In the rows, 128 means zero.
Each row of numbers belongs to one of the things below and depends on some of the facts about them. Some rows are named. Which thing is each other row?

Some facts about the things:
k736: Π k421,k485,k947; β c; Δ 618
k725: Π k324,k534; β d; Δ 518
k960: Π k338,k725; β a; Δ 618
k124: Π k385,k534; β d; Δ 799
k233: Π k120; β a; Δ 618
k317: Π k811; β a; Δ 618
k632: Π k828; β d; Δ 618
k212: Π k632; β c; Δ 518
k629: β a; Δ 799
k562: Π k921,k421,k385,k534; β a; Δ 618
k934: Π k806,k534,k915; β a; Δ 618
k236: Π k336,k640; β d; Δ 799
k529: Π k534; β d; Δ 618
k806: Π k534,k558; β a; Δ 799
k778: Π k909,k82,k956,k654; β d; Δ 518
k559: Π k120; β b; Δ 618
k519: Π k871; β b; Δ 518
k351: Π k626,k795; β c; Δ 618
k336: β c; Δ 799
k892: Π k876; β b; Δ 518
k155: Π k734,k534,k738; β e; Δ 799
k599: Π k218,k629,k725; β b; Δ 618
k512: Π k534; β c; Δ 518
k100: Π k828,k92; β a; Δ 518
k321: Π k844,k75,k534; β c; Δ 618
k847: Π k303; β d; Δ 618
k102: Π k738; β b; Δ 618
k803: Π k477,k519; β a; Δ 618
k182: Π k786,k543; β e; Δ 518
k915: β c; Δ 618
k132: Π k811,k915; β d; Δ 618
k909: β a; Δ 618
k53: Π k82; β a; Δ 799
k794: Π k324,k746; β c; Δ 799
k813: Π k921,k419; β e; Δ 518
k218: β a; Δ 618
k324: Π k647,k385; β c; Δ 618
k115: Π k828,k785,k263; β a; Δ 618
k395: Π k385; β d; Δ 518
k947: Π k534; β d; Δ 618
k558: β e; Δ 518
k658: Π k632,k155,k876; β a; Δ 799
k839: β e; Δ 618
k75: Π k218,k512; β e; Δ 799
k477: Π k534,k120; β b; Δ 618
k805: Π k801; β a; Δ 618
k746: β a; Δ 618
k77: Π k921,k647,k263; β b; Δ 618
k733: β a; Δ 618
k328: Π k304; β d; Δ 618
k828: Π k534; β b; Δ 799
k303: Π k477,k921,k956; β d; Δ 518
k176: Π k534; β e; Δ 799
k626: Π k876,k385,k534; β a; Δ 799
k139: β e; Δ 618
k680: Π k385; β a; Δ 799
k704: β d; Δ 618
k478: Π k733; β b; Δ 618
k582: Π k934; β e; Δ 618
k20: Π k844,k734,k82,k385,k92; β a; Δ 518
k78: Π k647; β e; Δ 799
k475: Π k63; β d; Δ 518
k678: Π k417; β a; Δ 618
k720: Π k20,k805; β a; Δ 518
k297: Π k120; β a; Δ 618
k876: β e; Δ 799
k686: Π k903; β d; Δ 799
k520: Π k619; β a; Δ 618
k894: Π k286,k738; β a; Δ 618
k4: β d; Δ 618
k338: Π k385,k519; β d; Δ 618
k9: Π k478,k703,k402; β e; Δ 518
k577: Π k324; β d; Δ 799
k755: Π k534; β a; Δ 518
k479: Π k647,k909; β a; Δ 518
k619: Π k786; β e; Δ 799
k382: Π k911,k506,k534; β d; Δ 618
k402: Π k986,k218,k647; β a; Δ 618
k506: Π k324,k385,k558; β b; Δ 799
k921: β c; Δ 618
k312: Π k647,k755,k263; β d; Δ 799
k304: Π k385; β b; Δ 799
k910: Π k534,k934; β c; Δ 618
k386: Π k92; β c; Δ 618
k543: β d; Δ 518
k811: Π k385; β a; Δ 518
k708: Π k839; β d; Δ 618
k654: Π k385,k194; β e; Δ 799
k964: Π k328,k101; β c; Δ 618
k638: Π k390,k385; β b; Δ 618
k93: Π k4,k921; β a; Δ 618
k640: Π k324,k871; β a; Δ 518
k986: Π k801,k903; β e; Δ 618
k967: Π k421,k738; β a; Δ 618
k286: Π k828,k876; β d; Δ 618
k52: Π k155,k512,k813; β c; Δ 618
k419: Π k385; β a; Δ 799
k697: Π k629,k479,k303; β a; Δ 518
k39: β e; Δ 618
k795: β c; Δ 518
k390: Π k534,k63,k915; β c; Δ 618
k485: Π k385,k512; β c; Δ 518
k911: β b; Δ 618
k998: Π k776; β e; Δ 799
k871: Π k828,k324,k512,k534; β c; Δ 518
k738: β a; Δ 618
k956: Π k801,k703; β d; Δ 618
k476: Π k733,k82,k534; β b; Δ 518
k776: Π k876,k839; β a; Δ 799
k415: Π k534,k640; β b; Δ 618
k784: Π k806; β c; Δ 799
k63: β c; Δ 799
k903: β d; Δ 618
k726: β d; Δ 618
k491: Π k640; β d; Δ 618
k504: Π k385,k476; β a; Δ 618
k97: Π k647,k324; β d; Δ 618
k196: Π k725; β a; Δ 618
k853: β d; Δ 618
k801: Π k786,k512; β d; Δ 799
k107: Π k755,k995; β d; Δ 618
k570: β a; Δ 799
k987: Π k647; β a; Δ 618
k301: β a; Δ 518
k136: β a; Δ 799
k510: Π k632; β d; Δ 518
k908: Π k734,k312,k534,k725,k212; β a; Δ 618
k177: Π k421; β a; Δ 618
k684: Π k755,k726; β a; Δ 518
k25: Π k350; β b; Δ 618
k844: β b; Δ 799
k194: Π k746; β d; Δ 518
k989: Π k78,k93; β a; Δ 618
k76: Π k947; β c; Δ 618
k133: Π k734,k485; β d; Δ 518
k350: β d; Δ 618
k991: Π k478,k139,k811; β c; Δ 618
k647: Π k534; β c; Δ 618
k421: β b; Δ 799
k417: Π k534,k63; β a; Δ 799
k385: β c; Δ 518
k734: Π k286,k534; β e; Δ 618
k263: Π k647,k755; β b; Δ 618
k214: Π k811,k726; β d; Δ 618
k223: Π k629; β a; Δ 799
k995: Π k647,k421,k136; β c; Δ 799
k298: Π k417,k534; β c; Δ 618
k120: Π k350; β d; Δ 618
k703: Π k512; β b; Δ 618
k189: Π k421,k558; β c; Δ 618
k28: Π k647; β c; Δ 518
k425: Π k534,k738; β c; Δ 618
k786: β b; Δ 618
k92: Π k801,k647,k485,k947; β a; Δ 799
k950: Π k286,k120; β b; Δ 618
k622: Π k801,k738; β b; Δ 518
k101: Π k286,k120; β a; Δ 618
k724: Π k92; β a; Δ 518
k82: β c; Δ 518
k785: Π k647,k534,k475; β c; Δ 799
k534: β c; Δ 618
k867: Π k324,k350; β d; Δ 618

Some rows with their names:
[144 156 121 128 130  81 111 122 145 172 146  79 122  80  75 145 156 122
 129 127 142 165 126  82 202 139  92 121 178 117 198 112 108 160 116 121
  89 132 101 130 130 116  92 126 125 146 138]: k350
[107 154  92 149 162 113 112 130 117 114 124  84 126  93 103 121 122  89
 136 138 114 130 147 142 127 152  94 126 156 139 195 129 133 131 116  84
 143 103 133 126 141 119  92 148 147 165 133]: k39
[203 133  96 139 156 105 130 138 157 156 142  89 109  88 101 127 129 101
 117 112 152 178 115 147 169 149 107 152 143  77 160 112 150 139 127 101
 132 120 114 124 157 140  75 137 126 157 142]: k903
[186 118  76 118 157 135 123 124 144 154 136  59  95  78 127 116 119 101
 119 118 144 173 106 158 147 129 114 159 119  90 160 137 132 139 114  89
 149 105 110 132 136 118  80 137 112 166 142]: k956
[141 113  73 127 112 121 138 133 119 167 143  74  86 113  88 126 124 123
 125 117 121 161 114 106 169 150  88 111 112 116 183 126 113 138 112  82
 144 102 115 124 111 118  94 138 120 136 123]: k708
[125 140 107 111 123 104 126 108  94 127 121  99 114 128 122 103 167 109
 136 155 112  87 108 140  99 145 127 130 123 144 155 159 112 155 137  91
 143 113 156 118  92  84 150 113 129 167 135]: k960
[116 168  79 166 171  94 112 134 154 103 140 106 124  85 116 123 120  72
 145 130 112 128 142 152 127 159 100 157 165 144 165 118 127 165  99  91
 135 100 150 118 144 127  83 155 127 169 142]: k139
[153 104 177 148 151 143 139 135 106 149 114 172 169 109 150 127 119 141
 111 119 151 111 172 129  46 116 150 138 120  90  57 103 167 133 151 148
 136 135 141 140  73 185 153 169 164  91 128]: k92
[113 147 103 114 108 121 118 133 108  83 157 101  85 135 119  85 114 132
 125 134 125 128 120 143 146 137  95 105 143 142 157 163 103  73 129 139
 141 109 144  98 119 106 163  94 126 170 126]: k415
[ 97 115 144 144 106 153 164 123 167 127  98 147 148 164 178 166 121 103
 140 114 136 147 100 138 185  86 159 163 111 155 130 130  98 158 104 124
  91 151  66 161 185 107  60 126  94  66 122]: k194
[127 131 104 104 125 120 120 108  88 127 126  94 113 117 110 116 175 124
 142 161 119  92 124 114 103 157 122 104 120 144 158 143 117 164 147  92
 140 122 146 114  89  93 155 105 141 170 132]: k803
[117 140 107 106 110 116 108 144 125 116 154  90 105  99  98 101 141 147
 140 147 122 150 135 118 165 135 100  88 166 124 167 125 112 111 141 151
 126 123 136 109 139 118 148  90 107 175 120]: k477
[149 128  96 115 125 126 137 128  82 126 122  99 120 144  95 122 149 127
 130 134 116 108 125 136  91 158 106 124 102 128 150 149 168 128 137  82
 157 123 168 117 102 113 148 108 154 156 130]: k967
[100 172  89 151 140 101 107 121 105  96 127  98 114 142 102  94  95  87
 114 117 114 110 130 150 116 156  91 140 146 158 174 164 122  99 100  97
 143 103 144 111 116 102 126 149 157 159 136]: k582
[136 133 166 131 122 149 147 142 197 116 145 193 158 163 158 199 144 135
 166 111 119 146 101 149 172 112 161 162 126 126  92  83 164 151 125 150
  93 170 123 130 237 150 101  89  99 104 118]: k82
[158 148 131 101 138 104 104 146 116 100 150  96 119 112 114  87 130 134
 117 141 144 150 138 161 160 137  98 110 176 110 144 152 123  70 138 153
 122 129 138 120 153 116 148  87 116 192 131]: k263
[165 138  91 124 126 114 124 134 132 151 150  70  97 101 109 116 125 109
 114 115 136 159 100 125 166 135 101 133 128 107 162 136 122 141 117 103
 132 108 114 127 121 113  91 142 117 145 133]: k853
[138 152  95 136 119 106 119 120 127 120 142 100 103 110 132 117 172  96
 159 131 113  91 107 144  98 145 138 140 117 150 140 136 123 184 134  86
 151  94 175 101 101 102 146 125 117 167 140]: k317
[143  94 136 145 127 188 164 141 167 148 100 140 157 160 142 195 131 118
 135  92 127 172 124 142 180  93 137 163 107 115 128 106 168 148  99 115
  91 160  82 161 213 138  45 135 108  76 119]: k543
[140 131 101 104 108 127 119 137 108 127 158 110  79 143  96 115 118 170
 130 134 107 142  98 140 133 154 108 102 103 117 144 159 135  76 143 120
 165 115 161 101 120 107 169  99 131 158 111]: k425

Name these rows:
No name comes twice in this set of rows, the named rows included.
[ 82 143 159 212 172  92 113 139 159 141 132 191 182  88  86 153  79 134
 107  94 133 141 206  80 116 140 102 122 178 121 125  65 175 133  98 152
  89 128 128 136 107 205 121 205 163  69 141] => k876
[147 116 174 130 129 128 138 107 107 147 106 146 154 119 163  88  66 140
  59 120 157 128 160 105 131  90 139 127 130  98  87 140 102  76 123 160
 120 128  69 147  67 150 128 195 145  68 143] => k312
[130 122  90 118 122 145 116 149 115 107 155  91  86 125  90 107 115 153
 139 124 123 168 135 141 142 147  86 102 124 110 150 131 144  80 128 110
 162 115 151 104 135 140 155  98 133 168 111] => k102
[ 93 145 157 148 120 131 138 130 170 122 112 197 168 175 168 186 173 100
 180 108 108  95  95 139 131 114 176 170 123 173  95  95 137 215 109 123
  89 156 141 134 196 123 106 104 112  95 128] => k811
[102  92 157 171 122 134 134 127 117 154 116 165 150  99 118 150 120 156
 117 119 126 112 183  54  65 122 139  96 106 110 102  96 151 162 145 137
 124 138 138 137  45 177 165 174 154  50 128] => k776
[ 89 124 156 123 103 152 146 136 168 115 125 189 143 178 149 187 143 157
 166 116 106 145 100 115 169 112 155 137 118 145 104  98 142 130 121 160
  98 179 117 139 208 143 103  91 102  89  97] => k795
[112 130 182 158 185 126 117 125 117 119  77 159 183  90 159 113  70 107
  76 139 155 118 201 136  87 103 129 124 177 126  98 119 121 103 124 162
 111 124  89 160 102 174 112 194 160  99 159] => k78
[188 153 106 115 150  98 116 124 131 157 138  81 124  85 109 118 139 105
 110 127 146 152 112 128 180 140 116 141 163 103 171 136 120 134 131 115
 117 122 112 128 141 114  83 135 119 165 141] => k4
[ 51 132 141 157 144 179 146 132 126  81  67 164 166 191 153 168 109  89
 136 126 119 127 147 165 132 118 123 151 129 177 134 127 135 132  94 115
  99 160  96 171 189 105  72 131 132  94 121] => k813
[ 92  91 156 154 115 154 137 122  85 142 104 163 139 143 125 130 106 164
 115 118 123 101 175  74  50 119 139  87  95 120  80 112 147 120 142 138
 144 120 133 131  38 169 172 173 172  54 115] => k658

Now the same things, written a new way:
Some rows with their names:
[148 147 162  69 106  92 122 104 109 112 132 124 120 135 150 159 126 132
 128 121 118 160  82  69 114 174 130 138]: k297
[123 134  68 122 150  89 117 122 146 142 142 142 110 153  93 145  97 137
 166 137 120  70 112 148 115 100 153 107]: k720
[132 143 174  96  69  90 124 110 122 118 111 125 117 133 135 148 134 128
 112 116 132 165  67  85 101 187 122 125]: k950
[144 135 176 132  84 130 138 132 125 112 111 125 134 123 167 127 116 121
 136 119 117 122 142 125 113 143  88 155]: k328
[142 132 172 121  84 119 134 124 128 112 116 117 139 123 175 122 111 128
 136 123 126 144 127 119 109 151  86 151]: k867
[149 144 155  96 120 125 133 125 114 137 108 139 117 123 145 155 118 125
 109 125 111 126 128  98 130 137 132 152]: k960
[137  98 112 138 167 156 145  82  83 145 162  84  99 126 108 125 149  77
 119 151 191  75 153 115 133 106 163 111]: k680
[149 145 155 100 117 132 131 132 115 132 107 144 118 125 141 161 119 128
 111 127 100 124 131  98 131 135 135 151]: k967
[146 137 176 130  83 130 134 132 128 112 109 130 134 124 166 123 117 126
 134 118 112 135 141 126 113 141  90 150]: k491
[151  87  92 131 160 168 119 105 158 120 146  96 154 103 167  66  91 123
 141 203 152 185 177 119 134  88 148  72]: k78
[139  93  98 138 138 165 124 106 149 136 136 109 132 111 122  90 117 116
 110 191 154 168 145 113 129 107 173  62]: k995
[161 110 129 151 137 175 120 121 127  94 167 118 123 138 124 103 144 110
 159 161 119 118 193 123 130 108 149  69]: k619
[165 150 171 129 114 150 133 148 131 113 111 143 132 121 162 147 108 124
 138 130  76 110 173 116 125 119 102 147]: k986
[142 136 175 132  82 132 136 133 125 114 113 127 135 125 165 131 118 125
 135 120 114 125 144 127 114 143  88 154]: k214
[142  95 131 161 105 167 127 114 130  96 160 113 125 142 125  87 148 111
 153 156 143 133 174 139 124 119 143  72]: k686
[134 142 166  99 152 118 134 120  96 151 111 129 116 114 146 125 127 111
  96  98 146 115 123 110 149 122 120 173]: k562
[109  93  69 140 159 185 138 132 116 111 170 114 133 139  91 160 182 145
 121 161 132 157 149 120 150 137 174 105]: k629
[102  97  79 159 154 183 135 136 125 109 166 109 142 130  84 146 188 140
 114 152 136 161 135 131 142 145 157  92]: k63
[ 93  89  76 166 123 184 141 137 129 119 150 112 135 136  76 147 186 138
 100 159 145 165 129 139 139 149 167  92]: k421
[ 84 144 151 124 174 130 119 167 114 137 115 146 154 106 122 105 177 151
  83  65 133 195 104 142 178 140 105 175]: k534

Name these rows:
No name comes twice in this set of rows, the named rows included.
[124  95 150 161 154 149 123  99 101 123 165  97 121 128 129  32 164  84
 135 111 206 118 169 160 146  99 123  98] => k124
[119 130  68 130 163  84 127 111 131 156 143 125 106 147  95 145  98 122
 162 131 141  43 112 152 114  94 146 124] => k20
[141 138 155 105 140 123 149 111  90 152 111 111 112 113 147 161 121 101
 103 115 143  86 124 102 126 130 118 181] => k504
[118 148 190  92 101  80 107 115 117 128 110 139 121 126 138  90 147 125
  99  80 155 186  66 105 133 166 123 128] => k477
[120 130  62 119 156  84 115 120 151 145 143 139 118 150  99 137  91 142
 164 139 125  87 108 148 116  99 154 107] => k684
[106 131  79 145 116  82 121 122 158 149 125 140 109 150  81 130 104 132
 152 133 136  77  90 160 102 115 148  94] => k519
[124 132  67 118 155  80 114 115 150 147 142 136 114 146 102 133  87 136
 166 142 130  82 106 145 113  97 153 104] => k640
[110 142  95 143 164  79 103 130 154 152 132 151 116 139  87  86 107 128
 152 106 136  90 108 169 129  87 142  92] => k871
[113 120  46 130 157  86 116 120 184 164 115 125 143 116 119 104  57 146
 146 172 144 128  93 152 110  88 143  96] => k28
[ 69 116  37 169 188 100 154 129 120 162 152  84 131 126  78 185 135 126
 144 119 168  38  82 177 113 120 112 170] => k385
[156 141 183 142  72 152 138 144 134 113  98 149 126 130 155 131 111 123
 134 124  85 105 170 133 116 125  99 143] => k956
[120 138  83 142 136  84 115 126 156 137 137 141 114 149  86 135 100 133
 167 134 116  77 101 151 104 112 145  89] => k212

The same things again, as new rows of numbers:
Some things and their rows:
[161 104 146 158 131 104 157 140 103 101 141 125 134 146 121 117 121 165
 100 148 131 112 119 131 153 117  83 134 108 151 129 137  97]: k632
[181 139 148 112  99 165 117 135 101 114 104 130 116 111 109 150 121 138
 145 194 177  96 135  87 110 133  99  57 122  91 148 121 115]: k828
[153  91 154 177 136 111 139 138  95  93 148 157 123 173 120 113  95 174
 124 173 143 126 122 142 147  85  74 133  87 176 118 147 107]: k738
[137 139 136  80  93 162  99 131 135 132 103 115 112  98  96 126 111 114
 163 183 178  96 144 128 101 144 130  92 138  99 152 114 134]: k417
[147 151 125 112  98 165 101 134 124 137 114 143 125 123  93 145 117 121
 175 195 199 111 129  83 100 144 130  61  94 104 111 119 122]: k63
[147 151 131  88 144 116 127 135 134 103 163 142 132 134 140 109 141 152
 114 125 108 145 134 149 129 108 122 152  98 157 120  98 115]: k76
[158 132 102 137  98 152 107 131 141 152 136 143 129 136 140 123 102  73
 109  89 141 185 100 111 125 137 184 135 174 111 118 142 171]: k476
[154 153 124  89 135 107 144 136 157 112 148 128 140 153 136 118 139 134
 109 138 115 125 107 155 149 139 127 162 116 146 126  91 100]: k415
[115 152 143  89 140  97 142 119 116 122 116 119 139 141 122 104 141  94
 106 121 140 140  99 156 150 150 147 189 125 148  95 110 130]: k132
[131 145 117 146 125 110 124 136 131 113 143 168 146 189 104 119 132 127
 136 172 162 138 110 122 146 117 115 141  87 187  63 113 108]: k915
[126 140 119  98 140 109 134 132 147 112 142 140 132 149 118 109 125 129
 131 151 143 121 119 164 151 122 126 173 118 165 108 113 101]: k934
[ 96 140 138 105 196 101 146 125 141 110 127 134 122 142 153 122 136 137
 148 114  80 135 148 159 134  93 120 154 115 148 118 123 123]: k402
[108 111  74 176 126 152  95 106 146 171 121 127 117  67 131 107 137  73
 106  64  90 180 170 146 115 135 179 133 149  91 150 179 187]: k9
[ 86 133 165 124 173  93 130 119 102 104 127 130 114 123 147 127 133 160
 126  96  98 152 124 152 124 104 106 154 119 148 131 128 140]: k520
[ 87 115 158 140 135 144 106  92  83 135  87 121  79  49  90 128 154 117
 151 141 136 114 181 111  82 139 110  79  88  91 158 163 166]: k619
[ 92  89 133 157 127  99 135 107 113 125 127 132 126 103  96 110 161 154
 113 118 100 124 148 152 140 131 101 154  83 168 129 144 116]: k39
[127 130 145 125 158  94 164 125 126 125 121 109 140 137 153 134 149 131
 118 106  86 109 124 144 139 127 110 150 120 132 123 119 118]: k847
[117  95 107 184 103 154  99 140 133 153 127 131 129 128 150 132  87 121
 129  88 138 173 120 107 120 119 149 122 186 102 133 166 150]: k301
[ 93  91 149 142 107 100 145 133  98 104 133 115 138 128 124 144 136 199
 100  94 118 102 112 144 134 130 101 158 153 159 133 112  90]: k101
[167 139 129 118 154 107 146 139 159 114 136 128 143 179 144 125 133 143
 135 150  97 106 130 134 156 106 107 114 103 145 126 117  96]: k263

Name these rows:
No name comes twice in this set of rows, the named rows included.
[ 92 100 143 117  77 147  96  96  75 139  98 106  96  31  75 136 152 145
 124 146 151 108 162 124  82 173 117 103 120  87 180 126 139] => k998
[ 99 164 124  73 116 154 116 141 144 152 107 105 128  81 127 164 157 110
 167 135 140 105 146 101  79 169 159  97 143  92 130  85 125] => k794
[106 121 151 157 159  99 145 122 111 116 126 162 128 173 126 120 120 133
 149 144 146 135 126 138 145 106 118 144 101 180  84 127 132] => k733
[175 104 134 184 117 125 133 150 122 104 160 189 148 222  94 119 104 157
 141 216 170 120 123 105 166  81  73 103  45 193  60 135  82] => k534
[149 159 181 135 159 141 116 111  65 126  92 124  97  88 132 148 125 105
 164 166 158 113 145 104  81 116 106  56  85  69 137 166 168] => k801
[119 129 146 154 143  97 159 125 108 124 118 146 140 194 123 125 133 116
 130 154 142 112 116 132 161 121 113 144  88 162  88 141 121] => k726
[113 114 111  87  89 155  98 102 131 145 102 118 103  52  69 113 150 110
 135 183 148  90 181 140 106 156 135 108  98  94 167 135 139] => k176
[126 151 133  85 129 107 137 132 126 102 153 142 139 130 125 121 148 149
 100 116 125 155 105 147 115 139 118 165 119 153 117  84 108] => k351
[117 123 114 148 134 115 144 143 148 130 151 157 161 187 126 140 145 147
 143 146 121 124 132 107 154 117 110 123  89 167  66 100  85] => k324
[137  80 128 150 118 104 123 109 118 112 140 143 119 125  90  94 135 161
 100 159 119 118 150 169 143 125  92 158  79 163 124 148 106] => k734
[109 128 125 104 120 155  92  98 132 148  96 122  93  40  92 126 149 108
 148 160 128 105 192 125  94 148 125  84  81  86 161 147 158] => k75
[153 104 136 230 118 151 121 123  92 147 127 132 130 123 155 136 104 107
 104  92 135 163 112  93 117  97 141  96 150  95 129 187 178] => k543
[125 110 161 127 123  90 157 116  75 106 134 128 140 126 127 131 132 147
  89 104 118 113 103 143 130 136 106 164 131 153 127 124 116] => k708

